Below are the code and all the weights of a small trained network. Each question names an input and a class and asks about switching units off, where a switched-off unit gives its printed mean instead of its output.

import numpy as np


def w(rows, s, z=0):
    codes = np.array(rows[::2]) - 128.0
    scale = np.full(codes.shape[1], s)
    scale[-1] = z or s
    return codes * scale


def norm(h):
    return h / np.sqrt((h * h).mean(-1, keepdims=True) + 1e-5)


def f(y):
    return np.maximum(y, 0)


def log_softmax(a):
    a = a - a.max(-1, keepdims=True)
    return a - np.log(np.exp(a).sum(-1, keepdims=True))


def net(x, mask):
    res = np.array(x, float).reshape(1, 8) / 4 @ E
    u = 0
    for l in range(3):
        y = f(norm(res) @ A[l][:, :-1].T + A[l][:, -1])
        res = res + np.where(mask[u : u + 9], y, B[l][:, -1]) @ B[l][:, :-1]
        u += 9
    return log_softmax(norm(res)[-1] @ U[:, :-1].T + U[:, -1])


A, B = {}, {}
E = w([
[54,53,139,102,150,158,95,114],'x0',
[159,89,170,81,98,120,124,89],'x1',
[2,211,40,108,84,114,139,221],'x2',
[84,132,123,33,137,45,43,62],'x3',
[195,72,159,169,192,167,206,46],'x4',
[114,70,217,171,190,19,132,65],'x5',
[182,55,132,120,96,187,210,198],'x6',
[166,201,40,100,135,76,187,102],'x7',
],0.0048)
A[0] = w([
[102,52,115,96,211,165,149,95,36],'L0N1',
[165,94,187,162,163,145,109,70,43],'L0N2',
[69,143,171,200,129,196,18,181,116],'L0N3',
[123,104,228,85,127,83,78,35,53],'L0N4',
[83,177,108,132,187,37,151,114,78],'L0N5',
[97,179,93,172,123,131,166,156,80],'L0N6',
[189,102,149,202,129,196,253,188,118],'L0N7',
[188,123,30,93,165,210,175,116,4],'L0N8',
[27,96,108,98,184,144,122,222,99],'L0N9',
],0.006,0.003)
B[0] = w([
[141,129,136,102,78,197,79,122,157],'L0N1',
[54,115,137,104,143,37,81,156,180],'L0N2',
[104,143,72,28,2,96,182,136,211],'L0N3',
[156,59,110,136,197,213,107,127,209],'L0N4',
[215,167,83,206,109,101,97,138,200],'L0N5',
[149,40,184,69,150,162,105,199,180],'L0N6',
[212,197,184,223,99,205,198,107,253],'L0N7',
[178,157,166,143,98,203,194,150,180],'L0N8',
[97,103,159,156,65,41,176,167,206],'L0N9',
],0.0055,0.005)
A[1] = w([
[73,205,52,93,213,79,108,49,44],'L1N1',
[158,203,23,80,63,77,64,221,46],'L1N2',
[175,104,207,161,145,102,48,74,87],'L1N3',
[88,1,93,93,177,145,140,96,24],'L1N4',
[172,232,130,135,90,223,121,103,123],'L1N5',
[48,155,147,83,83,94,120,179,155],'L1N6',
[155,148,216,165,164,112,166,156,56],'L1N7',
[166,117,125,76,66,127,109,103,111],'L1N8',
[145,97,160,45,209,116,44,105,5],'L1N9',
],0.0064,0.0026)
B[1] = w([
[140,105,116,254,142,132,219,94,177],'L1N1',
[40,183,56,33,100,98,97,74,255],'L1N2',
[57,98,163,129,209,65,94,89,189],'L1N3',
[136,120,96,16,119,144,72,163,158],'L1N4',
[198,155,101,89,152,151,97,123,217],'L1N5',
[114,156,57,107,133,79,158,110,216],'L1N6',
[154,110,57,204,133,116,66,103,171],'L1N7',
[144,162,112,106,149,128,86,153,162],'L1N8',
[150,139,147,95,189,154,105,190,169],'L1N9',
],0.0078,0.0064)
A[2] = w([
[113,113,124,157,125,136,254,216,142],'L2N1',
[114,87,164,154,91,172,110,143,87],'L2N2',
[138,218,115,126,107,141,131,114,120],'L2N3',
[155,80,207,109,114,117,127,97,73],'L2N4',
[104,189,108,217,183,72,147,104,177],'L2N5',
[125,123,111,115,135,124,149,83,5],'L2N6',
[90,140,103,129,83,146,167,141,83],'L2N7',
[74,116,131,173,129,99,95,142,140],'L2N8',
[101,134,115,68,83,136,116,147,70],'L2N9',
],0.0092,0.0026)
B[2] = w([
[123,171,210,108,116,127,55,147,209],'L2N1',
[129,157,121,154,86,2,203,126,151],'L2N2',
[108,132,93,83,81,134,119,163,248],'L2N3',
[70,137,78,149,175,101,69,102,173],'L2N4',
[140,72,85,147,60,131,154,97,254],'L2N5',
[141,104,132,126,150,81,154,188,139],'L2N6',
[110,87,150,99,137,103,121,109,202],'L2N7',
[152,157,110,117,100,154,148,110,180],'L2N8',
[114,149,61,149,131,85,175,81,226],'L2N9',
],0.0086,0.0052)
U = w([
[66,177,38,59,59,88,146,122,202],'0',
[173,65,129,225,169,106,144,43,183],'1',
[242,198,137,136,81,238,177,162,154],'2',
[82,66,156,58,247,116,39,94,143],'3',
[94,140,161,126,188,151,179,155,3],'4',
[130,151,157,106,188,158,132,141,18],'5',
[73,160,230,132,89,118,167,200,88],'6',
],0.012,0.006)

Each question gives the input, the list of numbers given to net, and the class t.
The units are the neurons (one row each of A and B). Each row of codes is followed by its name. A weight is (code - 128) times the scale printed after its matrix; where a second scale follows, it is the last column's (A, B and U).
mask holds one flag per neuron, layer by layer. A switched-off neuron (its flag False) gives its mean, the last column of its row in B, instead of its output. The means were averaged over made-up inputs and are rounded, as every weight is.
A unit's drop is (log p(t) with every unit on - log p(t) with that unit switched off) / (log p(t) with every unit on - log p(t) with every unit switched off).
The circuit of an input: a set's keep is (log p(t) with only the set's units on - log p(t) with every unit switched off) / (log p(t) with every unit on - log p(t) with every unit switched off). Starting from the 12 units with the biggest drops (on a tie, the unit counted first), units are removed one at a time, each time the one whose removal leaves the highest keep (on an exact tie, the one counted first), for as long as the keep stays at least 0.8.
circuit, biggest first: the units of the circuit, biggest drop first
k most important neurons: the k neurons with the biggest drops, biggest first
top k neurons in layer l: the k neurons of layer l with the biggest drops, biggest first
drop when u is switched off: that unit's drop, to one decimal
input [-5,-7,-2,3,-3,6,-1,-5], class 1: circuit, biggest first : (L1N2)
input [8,4,-1,-7,-5,-2,5,-2], class 6: circuit, biggest first : (L2N1; L1N2; L2N2)
input [-2,-4,8,-3,0,-7,7,6], class 2: circuit, biggest first : (L0N7; L0N8)
input [5,7,-5,-3,1,6,5,-4], class 3: top 2 neurons in layer 2 : (L2N4; L2N5)
input [0,-8,6,-3,8,1,-2,-5], class 6: 3 most important neurons : (L2N1; L0N9; L0N3)
input [-1,2,-5,6,3,-5,2,7], class 2: circuit, biggest first : (L1N2; L0N8)
input [-8,7,-8,7,-6,8,-4,8], class 1: circuit, biggest first : (L1N1; L1N2)
input [6,-1,-1,-3,4,0,-4,4], class 1: 4 most important neurons : (L0N3; L1N2; L0N2; L1N3)
input [-3,-4,0,4,-1,5,-3,3], class 1: 2 most important neurons : (L1N1; L0N3)
input [-4,8,-8,-1,7,-3,-6,4], class 3: top 2 neurons in layer 1 : (L1N1; L1N3)
input [-5,4,-2,1,-3,-5,3,-3], class 2: top 2 neurons in layer 1 : (L1N5; L1N6)
input [-1,2,7,-7,3,6,-3,0], class 2: 2 most important neurons : (L0N7; L1N3)
input [2,4,-7,1,3,5,8,-4], class 3: top 3 neurons in layer 2 : (L2N4; L2N5; L2N9)
input [7,1,0,-8,1,6,6,4], class 2: circuit, biggest first : (L0N7)
input [1,7,-5,-5,-3,0,-2,1], class 3: top 2 neurons in layer 2 : (L2N4; L2N9)
input [1,-2,7,-7,1,5,-2,-2], class 6: top 2 neurons in layer 0 : (L0N6; L0N7)
input [-3,7,-7,-5,-7,3,2,-1], class 1: top 2 neurons in layer 1 : (L1N7; L1N2)
input [3,6,-3,-2,0,8,1,6], class 3: drop when L1N4 is switched off : 0.1
input [-5,5,-7,6,6,2,6,2], class 3: drop when L0N2 is switched off : 0.1
input [0,-7,-4,4,4,0,-7,1], class 1: circuit, biggest first : (L1N1)
input [-4,-8,-6,5,4,-8,-4,-1], class 2: drop when L0N8 is switched off : 0.2
